Here is a tiny trained network, its code and every weight. The questions are about switching its units off for an input and a class, where a switched-off unit gives its printed mean instead of its output.

import numpy as np


def w(rows, s, z=0):
    codes = np.array(rows[::2]) - 128.0
    scale = np.full(codes.shape[1], s)
    scale[-1] = z or s
    return codes * scale


def norm(h):
    return h / np.sqrt((h * h).mean(-1, keepdims=True) + 1e-5)


def f(y):
    return y / 2 * (1 + np.tanh(0.7978845608 * (y + 0.044715 * y**3)))


def log_softmax(a):
    a = a - a.max(-1, keepdims=True)
    return a - np.log(np.exp(a).sum(-1, keepdims=True))


def net(x, mask):
    res = np.array(x, float).reshape(1, 8) / 4 @ E
    u = 0
    for l in range(3):
        y = f(norm(res) @ A[l][:, :-1].T + A[l][:, -1])
        res = res + np.where(mask[u : u + 3], y, B[l][:, -1]) @ B[l][:, :-1]
        u += 3
    return log_softmax(norm(res)[-1] @ U[:, :-1].T + U[:, -1])


A, B = {}, {}
E = w([
[52,149,166,98],'x0',
[196,153,88,242],'x1',
[130,109,135,96],'x2',
[87,159,136,157],'x3',
[158,116,119,132],'x4',
[97,166,3,70],'x5',
[136,109,132,105],'x6',
[127,24,91,139],'x7',
],0.0061)
A[0] = w([
[4,10,84,124,120],'L0N1',
[47,110,97,132,3],'L0N2',
[2,152,10,148,72],'L0N3',
],0.0067,0.002)
B[0] = w([
[131,10,122,106,251],'L0N1',
[209,112,213,2,122],'L0N2',
[110,68,74,19,255],'L0N3',
],0.0061,0.0024)
A[1] = w([
[177,254,162,79,3],'L1N1',
[73,102,179,27,125],'L1N2',
[45,138,84,122,37],'L1N3',
],0.013,0.0015)
B[1] = w([
[30,21,71,129,196],'L1N1',
[159,196,101,249,254],'L1N2',
[199,109,175,119,159],'L1N3',
],0.012,0.0068)
A[2] = w([
[108,177,76,75,63],'L2N1',
[111,127,250,150,70],'L2N2',
[23,96,124,146,253],'L2N3',
],0.018,0.003)
B[2] = w([
[66,166,121,16,162],'L2N1',
[107,182,171,7,194],'L2N2',
[213,49,118,179,255],'L2N3',
],0.016,0.0075)
U = w([
[85,11,126,154,165],'0',
[199,140,97,108,177],'1',
[156,133,112,132,195],'2',
[159,123,113,121,85],'3',
[103,126,126,41,4],'4',
[87,131,119,173,99],'5',
],0.011,0.0022)

Each question gives the input, the list of numbers given to net, and the class t.
The units are the neurons (one row each of A and B). Each row of codes is followed by its name. A weight is (code - 128) times the scale printed after its matrix; where a second scale follows, it is the last column's (A, B and U).
mask holds one flag per neuron, layer by layer. A switched-off neuron (its flag False) gives its mean, the last column of its row in B, instead of its output. The means were averaged over made-up inputs and are rounded, as every weight is.
A unit's drop is (log p(t) with every unit on - log p(t) with that unit switched off) / (log p(t) with every unit on - log p(t) with every unit switched off).
The circuit of an input: a set's keep is (log p(t) with only the set's units on - log p(t) with every unit switched off) / (log p(t) with every unit on - log p(t) with every unit switched off). Starting from all 9 units, units are removed one at a time, each time the one whose removal leaves the highest keep (on an exact tie, the one counted first), for as long as the keep stays at least 0.8.
units of the circuit, in order: the units of the circuit, biggest drop first
unit that matters most: the unit with the biggest drop
k most important neurons: the k neurons with the biggest drops, biggest first
top k neurons in layer l: the k neurons of layer l with the biggest drops, biggest first
drop when u is switched off: that unit's drop, to one decimal
input [2,-4,-2,-5,5,6,-6,-8], class 0: unit that matters most : L1N1
input [4,1,-7,-1,7,-7,4,-8], class 0: 3 most important neurons : L1N1; L2N3; L0N1
input [-4,2,-8,-8,5,7,-3,-2], class 4: 3 most important neurons : L1N2; L2N1; L2N3
input [0,5,-1,-8,4,6,-3,-1], class 4: units of the circuit, in order : L1N2; L2N3
input [3,2,-6,7,-2,-8,-5,6], class 4: units of the circuit, in order : L2N2; L1N2
input [6,-8,1,-7,2,3,-4,6], class 5: 2 most important neurons : L1N2; L1N1
input [-3,-5,-8,5,-1,-8,-7,-3], class 4: 2 most important neurons : L2N2; L1N2
input [7,-2,4,2,7,-8,7,-2], class 4: 4 most important neurons : L2N2; L0N3; L2N3; L1N1
input [-3,6,8,2,3,8,-2,-3], class 4: 3 most important neurons : L1N2; L2N1; L2N3
input [-1,-4,-3,6,5,-8,-7,7], class 4: 2 most important neurons : L2N2; L1N1
input [4,-3,-8,-7,3,-6,-1,-1], class 4: 2 most important neurons : L2N2; L0N3
input [1,-2,-8,-2,-2,7,4,-5], class 4: 3 most important neurons : L0N3; L2N1; L1N3
input [1,-5,5,3,5,-7,-2,6], class 4: 3 most important neurons : L2N2; L1N1; L0N3
input [2,2,-5,-8,-2,-3,2,2], class 4: units of the circuit, in order : L1N2; L1N1; L2N3
input [2,4,5,-3,-6,-7,5,-8], class 0: 3 most important neurons : L1N1; L0N1; L2N3
input [4,-3,-5,0,-1,1,-7,0], class 3: unit that matters most : L1N2
input [8,-8,-3,1,-3,5,2,4], class 2: 3 most important neurons : L1N2; L1N1; L1N3
input [0,7,-1,-6,3,-2,7,-8], class 0: top 2 neurons in layer 1 : L1N1; L1N2
input [-6,-8,7,7,1,-6,-2,1], class 5: top 2 neurons in layer 1 : L1N2; L1N3
input [1,2,-6,-4,-1,-7,2,6], class 4: top neuron in layer 1 : L1N1
input [7,-4,2,1,6,0,1,4], class 2: top 2 neurons in layer 1 : L1N2; L1N1
input [6,-5,6,0,3,-2,2,-1], class 2: drop when L1N2 is switched off : 0.6
input [-5,-8,-4,3,-1,1,1,-8], class 0: drop when L1N1 is switched off : 0.9
